Rows lie near named flat spaces through zero. A row that begins with a name and a colon came from that space; any other row is followed by the name of its block's space that it lies nearest.
q85q323: [ -5 -35 -25  13 -29  -8 -70  38   9 -22  21   4  17 -10 -17   9  21   6
   1  32 -14  13 -29 -23  -1  -8   9   6 -14   0]
q86q114: [-10 -17  19  19 -10  16   2  -4 -10 -18 -13 -17  10  13 -12 -18  16  29
 -45 -14  14  14  12   2  -3 -18  15  15  -9 -11]
q86q114: [ 40  16 -25   9  13   1  10  -6  32  -1  11 -21 -11   5 -18  28 -20 -25
  20  -9  -9 -24  21   3  -6  34   5 -10   2  21]
q78q745: [  3 -18  -3 -15  -9  10  22 -14  -4  23 -20  43 -20  -6   8  -3  -7 -39
  -6  -2  12  13   1  11   4  22 -18  -6   6   1]
q85q323: [ -6 -38  -4 -49   6 -40 -85  26  -9 -29  14 -26  31 -40 -12 -13  38  25
  -1   2  -1  15 -24  16   8  -8  35   5 -38   7]
q911q974: [ 24  24 -10 -21 -32  21  24   4 -36  30  -5  25 -16   1 -13  -8 -15 -20
  -8  -7 -51  31  38  -5   1  18 -17 -23  26  30]
q86q114: [ 32   8  -5 -40  32 -20  14 -23  10  -2  -1 -39   9 -32  -8  -9 -10  -1
  13 -37  21  -1  46  33  -5  39  46 -10  -9   5]
q78q745: [ -9  14  11  -5   8  -8  -9  32 -10  -3  16  -7  11  -5   7  13  17  29
   5  14  12  19  -5 -33  -9  -8  22  13 -10 -11]
q78q745: [  0 -26 -14   2 -20   4 -23  19   8   1  -4  23  -1  -6 -10  11   9 -14
  -6  15   4  21  -7 -11   2  10  -4   3  -8  -2]
q78q745: [ -4   4  -6  14  17   9   6   1  -5   6  11  41   7 -13  12  10 -22 -40
  25   8  51   6  13  21 -20  16  23  -2  18  -8]
q911q974: [  5 -24 -22  -6 -23 -19   1 -46   1  -7  -5 -36  42 -50  -3 -74 -25  38
   4 -24   1  18  57  12  -5  20  69 -16  20 -43]
q85q323: [ -8   5  10  30  17   8   4  -3   8 -12  -2  -7   9  17  -4  11  -7   9
  -7  -4  28  -9   6   1  -5 -11   9  10  -2  -9]
q911q974: [  4  -9  10   9  -2  24  -1 -12 -27  -7   2  21 -26  34  -4  -4  -1 -35
 -31  -4 -27 -27 -33  24   2 -15 -35  -1   6  41]
q78q745: [ -6   5  23  -9  -2   6  28  -3 -42  -7  36  -3 -21   4  36 -31  18  11
 -13  10 -16 -15 -43 -24 -25 -11  16  15  11   1]
q86q114: [  9 -26 -31  25 -39  13 -40   1  14 -20   4  -4   6  -3 -28  -9   3 -23
  -6   3 -28  -7   2  34   3  -5 -14  -9   8  17]
q85q323: [-29 -38  -1  16  -5 -10 -59  35   3 -28  21  13  19 -10   6   6  31   9
  -1  33  32   8 -47 -12  -9 -22  18  23 -20 -19]
q86q114: [  5  -2  -2   7  -2   1   9   6  14   2   1  -2 -11   8   2  14   5   2
  -1   8   1  -3 -10 -25  -2   8  -4   7  -6  -5]
q85q323: [-20   2   1 -15 -20   1  -3  17 -18  10   3  26  10 -32  16 -15  13  -6
  16  11  16  34  10  19  -7  -6   5  -2  13 -18]
q911q974: [  8   8  -6   4  -6 -12  24   0  24   4  -2 -35  16 -18   0  -6  -2  45
   8  -4  14  22  38 -42  -7  21  40   5  -2 -39]
q78q745: [ -6  -1   3 -61  26 -47 -38  28   2  -9  25 -26  17 -54  20   1  36  18
  39   7  20   8 -21  12  -4   5  35   6 -27 -10]
q85q323: [  4  10   6 -43   2 -13   0  -4 -23   4   2 -14   5 -27   5 -24   9   7
   6 -16 -13  11  15  27   1   2  12 -10   1   8]
q85q323: [-30  16  24  42  -9  26  46  -6 -38  -4  40  27 -19  18  53 -29   1  -4
   1  29   8 -23 -47 -21 -36 -29   4  19  38 -21]
q85q323: [ 14  15  -7  36 -36  30  22   9   7 -14  18 -26 -18  17 -10   0  17  -2
 -14   2 -31 -10   5   1 -16  -8 -15   6  16  11]
q86q114: [ -2   0  -1  -3  -2  15 -15  12 -10   7 -14  33  -1   3 -15  17  -1 -34
  -4  -4  10  16  14  37   7  -3 -23  -7   1  21]
q86q114: [ -7 -13 -11  35 -26  23  12  19  13   0  24  38 -31   9  22  17  15 -42
   9  38   9 -11 -48 -17 -20   2 -24  15  13  -7]
q86q114: [ 23 -22  -6  34 -22   5  22   3  49 -20   2 -58 -18  24 -14  12  25  43
 -36   3 -12 -10 -12 -71  -6  18  11  27 -26 -20]
q85q323: [-18 -14  -9  39 -33  23 -10  40  23  -4  10  36 -16   7   7  33  29 -29
   5  39  20  10 -35 -10 -10 -10 -33  18   0 -12]
q911q974: [  7 -36 -10  13  -4   2  14 -56  35 -12 -28 -22  -4  -3  -9 -29 -13 -16
 -17 -30  11 -30  11  49  11  11  -6  -5   0  -9]
q86q114: [ 22  32  10  24  17  17  39  -2  15  -6   2 -35 -12  29 -12  25  -3  10
 -12 -17   5 -15  24 -10 -10   7   4   8  -3  10]
q85q323: [-29  -3  10   0 -16   6 -27  21 -38  -9  15  23  18 -16  10 -22  17   3
  -1  14   6  22  -9  21 -11 -31   9   4  12  -5]
q78q745: [ 30   0 -15  24 -23  29   4  -3 -16   1   2   7  -9  29 -31   1 -22 -11
 -31  -6 -38   5  24 -23  -5  15   1  -9  14  30]
q85q323: [-12  -6  -8  26   9   4 -70  34   1 -17  -4  18  30  17 -36  36  -4  -5
  -2  11  12   9   3  14  11 -26  -8  -1 -13  20]
q911q974: [  0  34   0  39  -3   2  49 -11  49 -19  11 -73  13 -16   9  -8  10  38
  25 -14  31 -15  41  14 -21  -3  29  13  11 -46]
q78q745: [-23   3  -4  10 -20  14  -4  27  -7  11   7  50  -2 -16  17  10  11 -33
  23  26  24  23  -8  18 -10  -9 -17   2  17 -11]
q86q114: [ 14   0 -13 -25   0 -15   2   4  19   7   4  -9  -9 -20   4   8   8 -10
  20   1  -5  -1  -2   1   2  21  -2  -4  -7   1]
q85q323: [ 12  29  -5 -53  46 -34   8 -22   4  34 -35   0  35 -38 -10   3 -46   7
  40 -35  30  30  80  24  21  35  32 -31  -1 -10]
q911q974: [  9 -14 -24  16 -15  -9 -11  -8  34 -14   8 -30   7 -13  -7  -8   0   7
  13   3  -7 -15   2   0  -2   9  11  -1   0 -13]
q78q745: [-17 -16 -12  17 -46  14   1   0  -1 -10  13   5   5 -31  13 -37  19 -12
   7  10   6  12   3  38 -17 -11   5   2  24 -24]
q86q114: [ -6  23  17   8  -7  15  20  15   5  -5  -5 -19  -9  10  -3  13  26   9
 -10  -7   3   4   9  19  -1 -20 -23  10  -4   3]
q78q745: [ 20  46  -2 -56   9 -22 -16  31 -13  12   5 -31  12 -24 -17  16  11  20
  26 -14 -35  24  38  10  10   5   3 -18  -9  28]
q911q974: [  1  16  10 -28  32 -12 -35   3 -12  -4  -9  -7   5  11 -18  18  -1 -10
   3 -17 -18 -18  -5  45  22 -21 -28 -13 -16  44]
q911q974: [ 11 -10  -8   6 -20  11  11  -2  11   9 -17   6 -10   8 -14   6  -1  -5
 -17  -3 -11  13  14 -12   7  13 -15  -2  -1   2]
q78q745: [ 14  -9   2 -12   5   1  16 -34  -2   4 -11  -5 -22  16   0 -14 -11 -15
 -16 -16 -29 -29 -15  10  11   7 -22  -8   0  21]
q86q114: [  3  30  22 -19  38  -3  44  -5  -7  11   5  -1  -8  -7  23   9  -3  -5
  15 -12  39  -1  13   7 -14  15  19   6   1  -6]
q911q974: [  7   4 -30  34 -57  25  10  21  16   2  22  12 -15  -9   1   2  10 -26
  17  27 -23   8   2  -4 -19   7 -17  -2  28  -6]
q911q974: [ 16 -13 -13  -6  17 -26   0 -13  32  -5   8 -30   0  -7   4   3  -7  18
  12   2   1 -20 -13 -37   0  26  25   4 -16 -14]
q78q745: [ -4 -14   6 -11 -11 -11  -9  -4 -19 -28  42 -37  -5 -16  24 -43  30  21
  -5   7 -24 -26 -45   0 -20 -15  26  12   1  -2]
q911q974: [-29  24  10  -8 -12  14 -34  46 -46   8   7  48  14  -7   0  11  14 -18
  13  18   0  36   3  35  -1 -37 -23  -7  14  18]
[ -6  25  13   4  -5   6   6  20 -16   2   8  -6  -3  16   2   8  10  22
  -4   8 -21   5  -5 -23  -1 -20 -12   4   2   5]
q78q745
[-17 -14   5   1 -25  29  14 -24 -43  11 -11  55  -7  -8  12 -41 -11 -47
 -14  -7   5  12   8  60  -6 -11 -17 -12  34   8]
q911q974
[-20 -14  24   6  -6   5  12 -10 -21 -20  13 -16   2  -5  22 -38  25  24
 -24  -2  15  -3 -20   6 -16 -22  23  19   1 -20]
q85q323
[  8  13  12  -1  20  -2  49 -14   3   8  10  -9 -16   4  25   0  -6   9
   4  -1  17 -11  -6 -35 -15  20  21  10   2 -17]
q911q974
[ 27  -7   4  -5 -14  14  60 -51  19  15 -47 -29 -23  19 -18 -20 -14  10
 -44 -42 -25  -2  41  -1  19  25 -20  -8  -2   2]
q85q323
[-16 -44  -5   3 -17  -6 -14 -12  13 -15   6   4  -9 -13  19 -24  21 -11
  -5  13   7 -18 -47  13  -2  -7  -6  11  -5 -16]
q78q745
[  6   6   5  -4   8 -16   6  -5  20  -4 -10 -43   8   6  -9   2   3  46
  -7 -11 -10  -3  10 -32  11   0   9   4 -17 -13]
q86q114
[ -6 -17 -11 -40  -7 -20 -43  27  -2  -1  18  17  -9 -30  13   6  30 -28
  26  21 -12   0 -45  22   4  -1 -18  -2 -12  15]
q78q745
[-37 -56  -5  42 -29  24 -18  11   2 -10   6  68  -4  -6  22  -6  16 -45
  -9  37  57  12 -45  12 -18 -10  -4  21   8 -31]
q86q114
[ 41  32 -17   4  20 -17  35 -14  38 -10  28 -72  -2  -9   0   6 -12  24
  29 -14  -9 -32  26 -25 -19  35  42  -1   2  -6]
q85q323
[ -2  13  -1  12  20   5   4  -8   6   9  -9  22  -2  15  -2  21 -23 -26
  14  -1  12 -15   3  18   7  -2 -21  -8   7  10]
q78q745
[ 39 -14 -46   8 -14   2 -68  26  17 -11   3   0  18   2 -61  34 -17 -22
   0   1 -29  14  32  -1   9  26   8 -19 -10  41]
q78q745
[-16   2   2  39  -3   4   7   2 -10 -16  39  -1   7   3  27 -17  -3  17
  10  25  12 -16 -27 -34 -29 -13  34  15  19 -27]
q85q323
[ -6   9   0 -22 -23  -1  -6   9  -4  11  -8   2 -17  -1   1  -1  19  -9
   5   4 -45  -2 -17  21  18 -19 -53 -10   2  19]
q78q745
[ 10 -14  16 -11  13  -4  39 -38  10   0 -19 -26 -18  11   8 -18   0  14
 -28 -24   1 -19  -5  -9   6  13   2   7 -12  -7]
q85q323
[ 18  60   9 -32  27 -22  29  -3  -4  17   9 -41  -7   5   8   9 -11  30
  29 -13 -44 -19  13 -20   8   1  -7 -14   3  17]
q86q114
[  3  41  29 -37  51 -13  38   2   0  25 -22  -5  -6   6   9  32  -5  11
  11 -20  27   8  23  -5  11  10  -6   0 -17   2]
q911q974
[  9  -7  -5 -22  -2   2 -23   7   6  12 -32  16  -6   8 -29  24   1 -22
 -12 -12 -17  12  11  25  28   3 -41 -13 -16  31]
q85q323
[ 15  23  -2 -18  11  -5  18 -11  -1  11  -3 -13  -1  -6  -2  -1 -14  -1
  13 -16 -10  -2  26  10   2  13   3 -12   7   9]
q85q323
[ 10 -14  -8 -26  12 -35   7 -13  15  -6  23 -35   5 -34  24 -23   5  28
  20   4   7 -10 -15 -35 -13  27  51   7  -9 -29]
q85q323
